Below are the code and all the weights of a small trained network. Each question names an input and a target symbol and asks about switching units off, where a switched-off unit gives its printed mean instead of its output.

import numpy as np


def w(rows, s, z=0):
    codes = np.array(rows[::2]) - 128.0
    scale = np.full(codes.shape[1], s)
    scale[-1] = z or s
    return codes * scale


def f(y):
    return np.maximum(y, 0)


def softmax(a):
    e = np.exp(a - a.max(-1, keepdims=True))
    return e / e.sum(-1, keepdims=True)


def log_softmax(a):
    a = a - a.max(-1, keepdims=True)
    return a - np.log(np.exp(a).sum(-1, keepdims=True))


def net(x, mask):
    ids = ['ΓΦαδετψ'.index(c) for c in x.split()]
    T = len(ids)
    res = E[ids] + P[:T]
    u = 0
    for l in range(2):
        q, k, v = (res @ M[l].T for M in (Q, K, V))
        z = softmax(np.where(np.tri(T) > 0, q @ k.T / 2**0.5, -1e9)) @ v
        res = res + np.where(mask[u], z, O[l][:, -1]) @ O[l][:, :-1]
        u += 1
        y = f(res @ A[l][:, :-1].T + A[l][:, -1])
        res = res + np.where(mask[u : u + 12], y, B[l][:, -1]) @ B[l][:, :-1]
        u += 12
    return log_softmax(res[-1] @ U[:, :-1].T + U[:, -1])


Q, K, V, O, A, B = {}, {}, {}, {}, {}, {}
E = w([
[107,166,201,209,159,159],'Γ',
[202,95,174,123,149,96],'Φ',
[93,171,100,80,146,46],'α',
[94,96,109,53,201,149],'δ',
[125,2,100,151,81,112],'ε',
[106,109,124,108,78,176],'τ',
[129,192,137,67,104,143],'ψ',
],0.007)
P = w([
[26,58,253,63,35,51],'0',
[66,68,202,97,88,117],'1',
[115,84,175,124,109,135],'2',
[136,110,146,136,131,150],'3',
[150,121,128,144,145,172],'4',
[168,140,111,151,135,193],'5',
[188,142,99,151,122,211],'6',
[197,143,95,152,128,237],'7',
],0.0029)
Q[0] = w([
[72,188,78,88,165,98],'0.h1',
[115,162,117,8,141,114],'0.h1',
],0.014)
K[0] = w([
[178,114,56,56,104,151],'0.h1',
[152,136,10,134,121,107],'0.h1',
],0.014)
V[0] = w([
[220,106,151,156,149,37],'0.h1',
[139,180,171,249,209,181],'0.h1',
],0.012)
O[0] = w([
[212,115,141,145,128,63,180],'0.h1',
[160,152,96,178,255,163,3],'0.h1',
],0.0088,0.0013)
A[0] = w([
[150,151,137,193,130,179,203],'0.n1',
[67,51,78,18,241,119,191],'0.n2',
[194,158,130,216,146,151,132],'0.n3',
[69,174,188,171,144,156,251],'0.n4',
[67,159,139,121,123,255,131],'0.n5',
[223,199,155,45,80,161,186],'0.n6',
[170,43,195,165,101,159,233],'0.n7',
[246,101,113,177,182,85,64],'0.n8',
[127,240,157,106,79,70,125],'0.n9',
[55,169,244,144,86,148,121],'0.n10',
[212,183,70,117,235,181,77],'0.n11',
[104,113,137,185,88,112,111],'0.n12',
],0.0074,0.0019)
B[0] = w([
[102,136,152,168,178,146,191],'0.n1',
[148,88,149,77,183,91,174],'0.n2',
[181,173,120,142,192,124,197],'0.n3',
[144,95,179,179,136,104,197],'0.n4',
[112,141,126,134,124,222,190],'0.n5',
[107,146,200,97,153,184,225],'0.n6',
[153,69,184,139,76,127,254],'0.n7',
[155,186,109,85,109,216,204],'0.n8',
[64,162,137,121,144,82,188],'0.n9',
[204,145,161,137,159,107,208],'0.n10',
[4,69,81,170,132,172,196],'0.n11',
[141,112,91,162,126,115,149],'0.n12',
],0.016,0.0036)
Q[1] = w([
[46,109,8,112,47,187],'1.h1',
[121,116,197,83,174,177],'1.h1',
],0.016)
K[1] = w([
[2,80,91,104,77,197],'1.h1',
[111,129,136,160,175,170],'1.h1',
],0.018)
V[1] = w([
[126,121,163,98,83,23],'1.h1',
[135,102,120,249,81,155],'1.h1',
],0.011)
O[1] = w([
[3,112,128,129,131,200,35],'1.h1',
[166,171,120,43,18,131,254],'1.h1',
],0.0051,0.0092)
A[1] = w([
[122,138,77,37,44,198,132],'1.n1',
[44,141,153,142,122,95,166],'1.n2',
[105,203,144,142,169,221,48],'1.n3',
[182,122,186,114,134,36,253],'1.n4',
[67,1,139,133,114,145,163],'1.n5',
[113,37,141,214,98,63,64],'1.n6',
[88,107,82,164,237,162,150],'1.n7',
[130,113,135,89,154,39,199],'1.n8',
[56,116,143,76,180,137,136],'1.n9',
[156,58,164,115,182,198,172],'1.n10',
[28,156,167,209,124,225,205],'1.n11',
[42,183,53,119,176,75,217],'1.n12',
],0.0089,0.0025)
B[1] = w([
[173,167,65,187,100,134,219],'1.n1',
[70,134,189,169,154,112,177],'1.n2',
[123,155,102,171,75,37,180],'1.n3',
[150,113,215,143,106,168,255],'1.n4',
[153,25,99,67,142,158,221],'1.n5',
[102,98,161,190,97,48,154],'1.n6',
[197,143,48,154,155,161,156],'1.n7',
[150,162,100,173,138,161,164],'1.n8',
[152,140,178,106,195,76,185],'1.n9',
[203,167,147,171,108,114,244],'1.n10',
[110,168,100,5,53,175,232],'1.n11',
[58,113,133,201,70,246,143],'1.n12',
],0.016,0.0082)
U = w([
[134,102,216,108,119,138,212],'Γ',
[136,147,41,79,97,194,188],'Φ',
[152,173,121,206,103,116,142],'α',
[101,82,97,157,116,53,40],'δ',
[92,162,141,91,133,2,58],'ε',
[63,128,119,161,156,160,60],'τ',
[140,105,120,102,210,82,2],'ψ',
],0.0049,0.0029)

Each question gives the input, a string of symbols that net reads in full, and the target symbol t.
The units are the heads (2 rows each of Q, K, V and O) and the neurons (one row each of A and B). Each row of codes is followed by its name. A weight is (code - 128) times the scale printed after its matrix; where a second scale follows, it is the last column's (O, A, B and U).
mask holds one flag per unit, layer by layer, with each layer's heads first. A switched-off unit (its flag False) gives its mean, the last column of its rows in O or B, instead of its output. The means were averaged over made-up inputs and are rounded, as every weight is.
A unit's drop is (log p(t) with every unit on - log p(t) with that unit switched off) / (log p(t) with every unit on - log p(t) with every unit switched off).
The circuit of an input: a set's keep is (log p(t) with only the set's units on - log p(t) with every unit switched off) / (log p(t) with every unit on - log p(t) with every unit switched off). Starting from the 12 units with the biggest drops (on a tie, the unit counted first), units are removed one at a time, each time the one whose removal leaves the highest keep (on an exact tie, the one counted first), for as long as the keep stays at least 0.8.
units of the circuit, in order: the units of the circuit, biggest drop first
top k neurons: the k neurons with the biggest drops, biggest first
top k neurons in layer l: the k neurons of layer l with the biggest drops, biggest first
drop of u: that unit's drop, to one decimal
input Γ Φ α τ Γ, target Φ: units of the circuit, in order => [0.n11; 0.h1; 1.n11]
input Γ τ ψ τ ψ Γ, target Φ: units of the circuit, in order => [0.h1; 0.n11; 1.n11]
input ε ψ ψ τ τ, target Φ: top 4 neurons => [0.n5; 1.n11; 0.n8; 1.n4]
input Γ τ ε Γ Γ Γ Γ, target α: top 2 neurons in layer 0 => [0.n3; 0.n1]
input δ δ Γ Γ ψ δ δ, target α: top 4 neurons in layer 1 => [1.n1; 1.n11; 1.n5; 1.n8]
input Γ α ψ Γ Φ Γ, target α: top 2 neurons in layer 0 => [0.n5; 0.n3]
input δ α Φ Φ Γ Φ, target α: top 3 neurons in layer 1 => [1.n11; 1.n5; 1.n1]
input Φ Φ ε α ψ, target ε: top 2 neurons => [0.n6; 1.n3]
input ψ τ ψ Φ τ, target Φ: top 4 neurons => [1.n11; 0.n5; 1.n4; 0.n8]
input Φ δ δ Γ Γ τ α δ, target α: top 2 neurons in layer 0 => [0.n2; 0.n4]
input δ α Φ δ α Γ τ τ, target α: top neuron => [1.n11]
input Φ α α ε ε Φ ψ ε, target δ: top 2 neurons in layer 0 => [0.n6; 0.n7]
input ε τ α, target τ: top 4 neurons => [1.n12; 0.n7; 0.n9; 1.n2]
input Φ δ Φ, target Φ: top 3 neurons => [0.n10; 0.n8; 1.n11]
input ψ α ψ α δ δ, target ψ: top 2 neurons => [1.n9; 0.n2]
input α τ Φ ε, target δ: top 3 neurons => [1.n6; 0.n6; 1.n4]
input ψ Φ δ, target ψ: top 2 neurons => [0.n2; 1.n9]
input δ Φ ψ, target ε: top neuron => [1.n3]
input Φ ε Φ, target Φ: drop of 0.h1 => 0.1
input Φ Φ Φ δ ψ ψ ε α, target τ: drop of 1.n12 => 0.4
input Γ Φ τ Φ Φ Φ, target α: drop of 1.n11 => 0.4
